Below are the code and all the weights of a small trained network. Each question names an input and a class and asks about switching units off, where a switched-off unit gives its printed mean instead of its output.

import numpy as np


def w(rows, s, z=0):
    codes = np.array(rows[::2]) - 128.0
    scale = np.full(codes.shape[1], s)
    scale[-1] = z or s
    return codes * scale


def norm(h):
    return h / np.sqrt((h * h).mean(-1, keepdims=True) + 1e-5)


def f(y):
    return np.maximum(y, 0)


def log_softmax(a):
    a = a - a.max(-1, keepdims=True)
    return a - np.log(np.exp(a).sum(-1, keepdims=True))


def net(x, mask):
    res = np.array(x, float).reshape(1, 2) / 4 @ E
    u = 0
    for l in range(2):
        y = f(norm(res) @ A[l][:, :-1].T + A[l][:, -1])
        res = res + np.where(mask[u : u + 6], y, B[l][:, -1]) @ B[l][:, :-1]
        u += 6
    return log_softmax(norm(res)[-1] @ U[:, :-1].T + U[:, -1])


A, B = {}, {}
E = w([
[2,158,255,36,164,90,64,117],'x0',
[114,101,114,129,227,27,210,216],'x1',
],0.0071)
A[0] = w([
[183,100,97,178,140,154,175,99,134],'L0N0',
[74,127,167,97,134,84,136,139,200],'L0N1',
[118,125,129,105,94,193,50,109,3],'L0N2',
[96,77,113,82,201,108,102,212,40],'L0N3',
[160,150,52,123,89,135,166,137,67],'L0N4',
[84,176,253,111,132,95,89,112,45],'L0N5',
],0.007,0.0016)
B[0] = w([
[72,84,135,67,125,104,10,209,223],'L0N0',
[155,77,54,28,169,224,122,133,218],'L0N1',
[117,187,169,243,70,3,211,128,198],'L0N2',
[152,217,191,234,26,60,149,94,206],'L0N3',
[45,76,123,35,191,183,38,184,202],'L0N4',
[145,4,18,45,252,254,110,82,253],'L0N5',
],0.0073,0.0066)
A[1] = w([
[118,91,59,171,124,113,193,109,207],'L1N0',
[89,155,200,99,87,183,75,20,56],'L1N1',
[23,147,250,70,164,82,83,94,169],'L1N2',
[72,158,214,110,125,75,73,166,123],'L1N3',
[221,136,84,159,149,165,208,75,4],'L1N4',
[83,125,177,92,242,53,208,132,54],'L1N5',
],0.02,0.0018)
B[1] = w([
[122,160,167,99,111,204,141,5,171],'L1N0',
[86,154,173,194,90,13,102,251,250],'L1N1',
[205,106,61,81,157,248,184,10,221],'L1N2',
[125,157,145,175,114,148,221,56,177],'L1N3',
[182,148,88,172,93,199,252,42,161],'L1N4',
[82,152,174,193,68,35,70,230,255],'L1N5',
],0.011,0.012)
U = w([
[79,170,166,229,50,3,115,202,195],'0',
[74,38,68,69,182,184,57,183,166],'1',
[147,140,98,142,125,196,237,10,231],'2',
[180,188,142,71,168,53,120,83,8],'3',
[199,157,159,91,162,63,127,91,11],'4',
[185,162,163,87,191,50,136,99,3],'5',
[176,180,144,85,167,70,128,98,26],'6',
],0.011,0.0047)

Each question gives the input, the list of numbers given to net, and the class t.
The units are the neurons (one row each of A and B). Each row of codes is followed by its name. A weight is (code - 128) times the scale printed after its matrix; where a second scale follows, it is the last column's (A, B and U).
mask holds one flag per neuron, layer by layer. A switched-off neuron (its flag False) gives its mean, the last column of its row in B, instead of its output. The means were averaged over made-up inputs and are rounded, as every weight is.
A unit's drop is (log p(t) with every unit on - log p(t) with that unit switched off) / (log p(t) with every unit on - log p(t) with every unit switched off).
unit that matters most: the unit with the biggest drop
k most important neurons: the k neurons with the biggest drops, biggest first
top k neurons in layer l: the k neurons of layer l with the biggest drops, biggest first
drop when u is switched off: that unit's drop, to one decimal
input [-3,-2], class 2: 2 most important neurons -> [L0N5; L0N0]
input [7,6], class 1: top 3 neurons in layer 1 -> [L1N2; L1N1; L1N5]
input [7,1], class 1: most important neuron -> [L0N5]
input [1,3], class 2: 2 most important neurons -> [L0N4; L0N0]
input [0,-1], class 2: 2 most important neurons -> [L1N1; L1N0]
input [-2,3], class 2: 2 most important neurons -> [L0N5; L0N0]
input [8,2], class 1: 2 most important neurons -> [L0N5; L1N2]
input [-3,0], class 2: 2 most important neurons -> [L0N0; L0N5]
input [0,3], class 2: 2 most important neurons -> [L0N3; L0N4]
input [-2,-3], class 2: 2 most important neurons -> [L0N5; L0N0]
input [5,3], class 1: 2 most important neurons -> [L0N5; L0N1]
input [2,-2], class 2: top 2 neurons in layer 0 -> [L0N5; L0N0]
input [-8,1], class 1: top 2 neurons in layer 1 -> [L1N1; L1N5]
input [-3,1], class 2: 4 most important neurons -> [L0N0; L0N5; L0N1; L1N3]
input [-6,5], class 1: unit that matters most -> L0N0
input [4,1], class 1: top 2 neurons in layer 1 -> [L1N2; L1N3]
input [-5,2], class 1: top 2 neurons in layer 1 -> [L1N1; L1N5]
input [-1,2], class 2: drop when L0N5 is switched off -> 0.2
input [-6,2], class 1: drop when L1N5 is switched off -> 0.2
input [8,0], class 1: drop when L1N0 is switched off -> 0.0
input [7,3], class 1: top neuron in layer 1 -> [L1N2]
